Below is a small trained network, with its code and all its weights. Each question gives an input and a target symbol and asks what happens when units are switched off, that is, made to give their printed mean instead of their output.

import numpy as np


def w(rows, s, z=0):
    codes = np.array(rows[::2]) - 128.0
    scale = np.full(codes.shape[1], s)
    scale[-1] = z or s
    return codes * scale


def norm(h):
    return h / np.sqrt((h * h).mean(-1, keepdims=True) + 1e-5)


def f(y):
    return np.maximum(y, 0)


def softmax(a):
    e = np.exp(a - a.max(-1, keepdims=True))
    return e / e.sum(-1, keepdims=True)


def log_softmax(a):
    a = a - a.max(-1, keepdims=True)
    return a - np.log(np.exp(a).sum(-1, keepdims=True))


def net(x, mask):
    ids = ['ΔΞΠΨΩαεζστφ'.index(c) for c in x.split()]
    T = len(ids)
    res = E[ids] + P[:T]
    q, k, v = (norm(res) @ M[0].T for M in (Q, K, V))
    z = softmax(np.where(np.tri(T) > 0, q @ k.T / 4**0.5, -1e9)) @ v
    res = res + np.where(mask[0], z, O[0][:, -1]) @ O[0][:, :-1]
    y = f(norm(res) @ A[0][:, :-1].T + A[0][:, -1])
    res = res + np.where(mask[1:17], y, B[0][:, -1]) @ B[0][:, :-1]
    return log_softmax(norm(res)[-1] @ U[:, :-1].T + U[:, -1])


Q, K, V, O, A, B = {}, {}, {}, {}, {}, {}
E = w([
[104,110,196,108,125,174,138,3,123],'Δ',
[121,112,227,114,112,79,153,117,100],'Ξ',
[181,118,144,88,159,189,161,155,71],'Π',
[133,82,176,113,175,195,156,61,90],'Ψ',
[79,216,210,106,155,118,103,138,143],'Ω',
[151,140,115,85,115,168,179,111,119],'α',
[123,124,133,105,200,219,170,81,86],'ε',
[97,149,159,123,204,157,130,124,198],'ζ',
[162,185,183,51,186,233,128,61,80],'σ',
[146,168,137,58,94,113,152,125,190],'τ',
[161,190,156,29,114,175,148,70,159],'φ',
],0.0041)
P = w([
[122,74,121,89,103,207,65,187,141],'0',
[160,213,254,135,143,194,204,149,155],'1',
[155,133,76,132,133,92,134,152,98],'2',
[107,127,84,81,130,195,176,164,178],'3',
[153,194,229,139,139,166,187,128,157],'4',
[144,125,59,126,134,79,117,143,98],'5',
[95,85,77,120,138,175,174,113,199],'6',
[148,183,216,137,135,155,175,116,160],'7',
[141,120,41,125,136,62,98,138,98],'8',
[100,89,82,125,152,178,176,83,220],'9',
[150,179,209,135,130,149,173,110,164],'10',
[144,113,22,118,144,42,82,131,98],'11',
],0.0043)
Q[0] = w([
[74,94,115,120,176,118,101,108,77],'head 1',
[111,133,137,99,155,136,136,146,167],'head 1',
[120,97,69,53,163,112,136,113,122],'head 1',
[136,161,77,57,193,1,104,85,86],'head 1',
],0.0083)
K[0] = w([
[153,143,66,24,102,53,106,135,138],'head 1',
[140,107,158,146,56,124,145,121,49],'head 1',
[83,93,104,79,145,32,48,113,76],'head 1',
[160,110,18,81,183,81,2,80,65],'head 1',
],0.005)
V[0] = w([
[238,133,120,72,143,189,189,42,163],'head 1',
[164,253,123,109,107,184,61,209,40],'head 1',
[68,205,114,108,251,179,106,94,174],'head 1',
[107,209,82,94,79,86,79,32,215],'head 1',
],0.0027)
O[0] = w([
[194,141,76,245,127,72,63,198,102,254],'head 1',
[163,4,66,133,74,45,139,12,209,156],'head 1',
[90,70,73,121,37,89,126,229,25,195],'head 1',
[229,104,188,179,87,167,248,188,156,78],'head 1',
],0.0033,0.0023)
A[0] = w([
[152,79,31,103,114,254,135,87,122,205],'neuron 1',
[194,189,109,72,203,119,93,143,15,156],'neuron 2',
[151,155,133,77,157,66,151,114,131,44],'neuron 3',
[109,152,168,145,56,197,197,190,113,117],'neuron 4',
[86,88,28,134,120,110,94,141,103,72],'neuron 5',
[161,64,80,60,58,145,144,121,158,179],'neuron 6',
[115,143,105,122,115,81,101,239,253,121],'neuron 7',
[137,204,158,168,166,241,97,166,149,129],'neuron 8',
[110,153,143,221,165,96,67,120,94,108],'neuron 9',
[86,111,210,112,141,174,129,119,74,3],'neuron 10',
[115,206,118,34,181,166,138,66,145,157],'neuron 11',
[192,140,166,148,201,148,225,171,90,112],'neuron 12',
[136,136,202,99,158,215,104,68,237,117],'neuron 13',
[132,57,169,106,77,62,145,168,67,156],'neuron 14',
[95,109,106,104,185,209,223,96,155,141],'neuron 15',
[85,154,162,90,75,67,151,139,155,18],'neuron 16',
],0.0039,0.0015)
B[0] = w([
[87,18,243,106,212,117,115,154,147,245],'neuron 1',
[100,178,132,185,57,132,177,190,214,239],'neuron 2',
[123,73,144,178,87,211,128,156,158,171],'neuron 3',
[98,72,64,109,116,65,99,47,180,216],'neuron 4',
[195,223,182,91,39,136,150,52,140,182],'neuron 5',
[15,133,182,136,194,159,82,120,74,202],'neuron 6',
[126,51,201,143,168,168,137,83,69,199],'neuron 7',
[94,1,101,55,61,124,140,112,96,228],'neuron 8',
[143,69,88,53,101,118,109,147,171,167],'neuron 9',
[196,158,70,190,117,78,221,168,134,182],'neuron 10',
[51,69,115,195,158,140,210,74,114,226],'neuron 11',
[95,187,94,149,248,157,34,90,132,228],'neuron 12',
[155,149,74,80,111,94,59,226,58,252],'neuron 13',
[115,157,116,77,190,241,132,97,79,207],'neuron 14',
[195,133,179,146,14,62,124,171,185,229],'neuron 15',
[221,117,74,201,142,122,117,176,197,175],'neuron 16',
],0.003,0.0032)
U = w([
[53,70,156,46,202,163,85,100,73,216],'Δ',
[97,160,59,109,138,84,75,2,171,156],'Ξ',
[51,80,132,217,147,144,195,102,175,84],'Π',
[172,198,204,174,230,121,116,117,116,196],'Ψ',
[84,190,138,153,43,34,90,222,172,173],'Ω',
[209,95,77,212,164,141,124,141,26,2],'α',
[160,119,129,121,64,73,123,52,21,58],'ε',
[112,198,140,96,99,218,194,171,34,83],'ζ',
[228,67,139,138,77,102,148,139,211,38],'σ',
[122,207,82,188,156,206,83,226,168,112],'τ',
[142,195,113,36,42,151,123,108,156,215],'φ',
],0.0086,0.001)

Each question gives the input, a string of symbols that net reads in full, and the target symbol t.
The units are the heads (4 rows each of Q, K, V and O) and the neurons (one row each of A and B). Each row of codes is followed by its name. A weight is (code - 128) times the scale printed after its matrix; where a second scale follows, it is the last column's (O, A, B and U).
mask holds one flag per unit, heads first, then neurons. A switched-off unit (its flag False) gives its mean, the last column of its rows in O or B, instead of its output. The means were averaged over made-up inputs and are rounded, as every weight is.
A unit's drop is (log p(t) with every unit on - log p(t) with that unit switched off) / (log p(t) with every unit on - log p(t) with every unit switched off).
The circuit of an input: a set's keep is (log p(t) with only the set's units on - log p(t) with every unit switched off) / (log p(t) with every unit on - log p(t) with every unit switched off). Starting from the 12 units with the biggest drops (on a tie, the unit counted first), units are removed one at a time, each time the one whose removal leaves the highest keep (on an exact tie, the one counted first), for as long as the keep stays at least 0.8.
circuit, biggest first: the units of the circuit, biggest drop first
most important unit: the unit with the biggest drop
k most important neurons: the k neurons with the biggest drops, biggest first
input Ψ ζ Δ, target Ω: circuit, biggest first -> head 1; neuron 2
input φ Ξ Ω Ξ Δ, target ε: most important unit -> neuron 13
input Ω Ω α σ Π, target τ: circuit, biggest first -> neuron 12; neuron 2
input Ξ Ω α ζ, target Δ: circuit, biggest first -> neuron 2; neuron 7
input σ φ Ξ α Ξ ζ ε α Ψ, target ζ: circuit, biggest first -> head 1; neuron 2; neuron 5; neuron 4
input Δ σ Ω Δ α, target Ξ: 2 most important neurons -> neuron 4; neuron 12
input α σ φ Ω Ξ ζ Ω Ω Ω, target ζ: circuit, biggest first -> head 1; neuron 14; neuron 1; neuron 4
input Ψ Ξ ζ, target Ω: 2 most important neurons -> neuron 2; neuron 14
input φ ζ Π Ψ Ξ Δ Δ ζ Ψ Δ ε φ, target Ω: circuit, biggest first -> neuron 2; head 1
input Δ Ψ ζ ζ Δ φ, target ζ: 2 most important neurons -> neuron 6; neuron 15
input α ζ Ω Ξ, target Δ: circuit, biggest first -> neuron 14; neuron 2
input α φ ζ, target σ: 3 most important neurons -> neuron 5; neuron 12; neuron 7
input α α Π Ξ Π, target τ: 3 most important neurons -> neuron 12; neuron 2; neuron 1
input Ξ Ξ ε α α α Ξ σ σ, target σ: circuit, biggest first -> head 1; neuron 2; neuron 12
input Ξ φ Ψ τ Ψ Ξ Ξ, target σ: most important neuron -> neuron 15
input Δ α ζ φ ζ Δ σ Ξ ζ Ω, target Δ: circuit, biggest first -> neuron 7; neuron 13
input Δ Ω Δ Ξ Π ζ Ψ τ σ, target ζ: 2 most important neurons -> neuron 2; neuron 15
input ζ Ξ ζ ζ Ψ ζ Δ α, target Ξ: circuit, biggest first -> neuron 4; neuron 12
input α Ξ ζ α, target Δ: 3 most important neurons -> neuron 1; neuron 6; neuron 2
input Ξ τ Ξ α Ψ Ψ σ Δ ζ Ξ Ξ Π, target ζ: most important unit -> neuron 2
input Ω Ξ σ α Ξ α, target ε: 2 most important neurons -> neuron 5; neuron 12
input ε α ζ α σ ζ, target ζ: 2 most important neurons -> neuron 5; neuron 7
input ζ Ξ Δ Ξ ζ Ξ, target τ: 2 most important neurons -> neuron 2; neuron 14
input Ξ Π τ Ξ Ω, target Ω: 2 most important neurons -> neuron 1; neuron 13
input φ Ξ τ Ω Ξ α, target Ψ: 2 most important neurons -> neuron 8; neuron 6
input Ξ ζ α Δ φ Ξ α α Δ Ξ σ, target ζ: 2 most important neurons -> neuron 8; neuron 2
input Ξ Δ Π Ω, target Δ: circuit, biggest first -> neuron 7
